Below is a small trained network, with its code and all its weights. Each question gives an input and a target symbol and asks what happens when units are switched off, that is, made to give their printed mean instead of their output.

import numpy as np


def w(rows, s, z=0):
    codes = np.array(rows[::2]) - 128.0
    scale = np.full(codes.shape[1], s)
    scale[-1] = z or s
    return codes * scale


def norm(h):
    return h / np.sqrt((h * h).mean(-1, keepdims=True) + 1e-5)


def f(y):
    return y / 2 * (1 + np.tanh(0.7978845608 * (y + 0.044715 * y**3)))


def softmax(a):
    e = np.exp(a - a.max(-1, keepdims=True))
    return e / e.sum(-1, keepdims=True)


def log_softmax(a):
    a = a - a.max(-1, keepdims=True)
    return a - np.log(np.exp(a).sum(-1, keepdims=True))


def net(x, mask):
    ids = ['βλστψω'.index(c) for c in x.split()]
    T = len(ids)
    res = E[ids] + P[:T]
    r = norm(res)
    for j in range(2):
        rows = slice(3 * j, 3 * j + 3)
        q, k, v = (r @ M[0][rows].T for M in (Q, K, V))
        z = softmax(np.where(np.tri(T) > 0, q @ k.T / 3**0.5, -1e9)) @ v
        o = O[0][rows]
        res = res + np.where(mask[j], z, o[:, -1]) @ o[:, :-1]
    y = f(norm(res) @ A[0][:, :-1].T + A[0][:, -1])
    res = res + np.where(mask[2:18], y, B[0][:, -1]) @ B[0][:, :-1]
    return log_softmax(norm(res)[-1] @ U[:, :-1].T + U[:, -1])


Q, K, V, O, A, B = {}, {}, {}, {}, {}, {}
E = w([
[119,131,169,82],'β',
[124,175,106,112],'λ',
[147,109,136,105],'σ',
[100,75,95,253],'τ',
[149,97,111,55],'ψ',
[161,168,162,123],'ω',
],0.027)
P = w([
[109,89,98,237],'0',
[44,147,229,24],'1',
[52,174,174,2],'2',
[69,181,141,16],'3',
[100,200,100,17],'4',
[183,225,73,5],'5',
],0.0064)
Q[0] = w([
[122,135,112,192],'H1',
[133,146,166,90],'H1',
[141,81,144,254],'H1',
[138,117,145,133],'H2',
[131,120,141,141],'H2',
[131,125,134,135],'H2',
],0.057)
K[0] = w([
[73,131,117,108],'H1',
[149,110,105,127],'H1',
[129,203,106,3],'H1',
[117,125,147,130],'H2',
[142,135,127,124],'H2',
[146,128,127,128],'H2',
],0.043)
V[0] = w([
[98,42,197,87],'H1',
[247,86,202,221],'H1',
[118,218,217,155],'H1',
[40,98,148,171],'H2',
[63,97,113,194],'H2',
[104,91,91,152],'H2',
],0.014)
O[0] = w([
[232,124,243,138,254],'H1',
[67,253,68,228,232],'H1',
[180,25,145,124,108],'H1',
[254,143,61,120,174],'H2',
[185,208,13,82,46],'H2',
[136,214,69,109,43],'H2',
],0.0097,0.0024)
A[0] = w([
[101,127,143,51,79],'N1',
[153,71,122,100,143],'N2',
[199,134,138,104,73],'N3',
[126,82,108,199,98],'N4',
[113,110,103,81,19],'N5',
[112,84,88,57,1],'N6',
[132,140,146,111,104],'N7',
[98,43,114,254,32],'N8',
[148,143,135,181,92],'N9',
[130,122,90,161,139],'N10',
[105,117,162,142,120],'N11',
[105,141,109,124,102],'N12',
[135,124,126,145,110],'N13',
[91,87,137,157,127],'N14',
[141,114,93,140,120],'N15',
[103,90,94,166,84],'N16',
],0.032,0.008)
B[0] = w([
[76,93,124,121,197],'N1',
[199,136,153,112,255],'N2',
[124,94,134,101,182],'N3',
[143,123,113,182,163],'N4',
[130,160,82,112,158],'N5',
[132,128,51,103,199],'N6',
[108,114,132,130,144],'N7',
[186,84,131,254,193],'N8',
[93,147,131,106,160],'N9',
[148,113,146,127,159],'N10',
[148,126,101,123,177],'N11',
[142,95,136,123,175],'N12',
[125,140,121,128,122],'N13',
[145,153,137,164,183],'N14',
[155,136,151,126,139],'N15',
[102,97,132,140,156],'N16',
],0.065,0.009)
U = w([
[172,54,255,64,71],'β',
[108,83,38,106,105],'λ',
[57,211,216,144,216],'σ',
[187,207,145,134,3],'τ',
[10,27,199,132,181],'ψ',
[113,89,148,251,218],'ω',
],0.0088,0.0022)

Each question gives the input, a string of symbols that net reads in full, and the target symbol t.
The units are the heads (3 rows each of Q, K, V and O) and the neurons (one row each of A and B). Each row of codes is followed by its name. A weight is (code - 128) times the scale printed after its matrix; where a second scale follows, it is the last column's (O, A, B and U).
mask holds one flag per unit, heads first, then neurons. A switched-off unit (its flag False) gives its mean, the last column of its rows in O or B, instead of its output. The means were averaged over made-up inputs and are rounded, as every weight is.
A unit's drop is (log p(t) with every unit on - log p(t) with that unit switched off) / (log p(t) with every unit on - log p(t) with every unit switched off).
The circuit of an input: a set's keep is (log p(t) with only the set's units on - log p(t) with every unit switched off) / (log p(t) with every unit on - log p(t) with every unit switched off). Starting from the 12 units with the biggest drops (on a tie, the unit counted first), units are removed one at a time, each time the one whose removal leaves the highest keep (on an exact tie, the one counted first), for as long as the keep stays at least 0.8.
units of the circuit, in order: the units of the circuit, biggest drop first
top k neurons: the k neurons with the biggest drops, biggest first
which heads matter: for each layer, one digit per head in row order, 1 if its drop is at least 0.15 and else 0, layers parted by /
drop of u: that unit's drop, to one decimal
input τ β λ, target τ: top 2 neurons -> N8, N1
input σ ψ β, target σ: units of the circuit, in order -> H1, N8, N2
input ω ω τ β σ, target β: top 2 neurons -> N6, N8
input ψ β ω, target ψ: units of the circuit, in order -> N2, N8, N6
input β τ τ, target β: which heads matter -> 11
input σ σ β ψ, target σ: units of the circuit, in order -> H1, N8, N2, N6
input β λ β σ, target β: units of the circuit, in order -> H1, N8
input λ β ψ, target λ: units of the circuit, in order -> N6
input ψ τ β λ, target τ: units of the circuit, in order -> H1, H2, N8, N6
input ω β τ β λ ω, target σ: top 4 neurons -> N8, N2, N6, N1
input ψ ω ω β ω, target ψ: top 2 neurons -> N2, N8
input τ τ β β σ, target τ: top 4 neurons -> N1, N8, N3, N2
input τ ψ ψ τ λ σ, target τ: drop of N8 -> 0.6
input τ β β τ ω β, target τ: drop of N3 -> 1.4
input β λ λ λ, target β: drop of N13 -> 0.0
input λ ω τ β ψ, target λ: top neuron -> N2
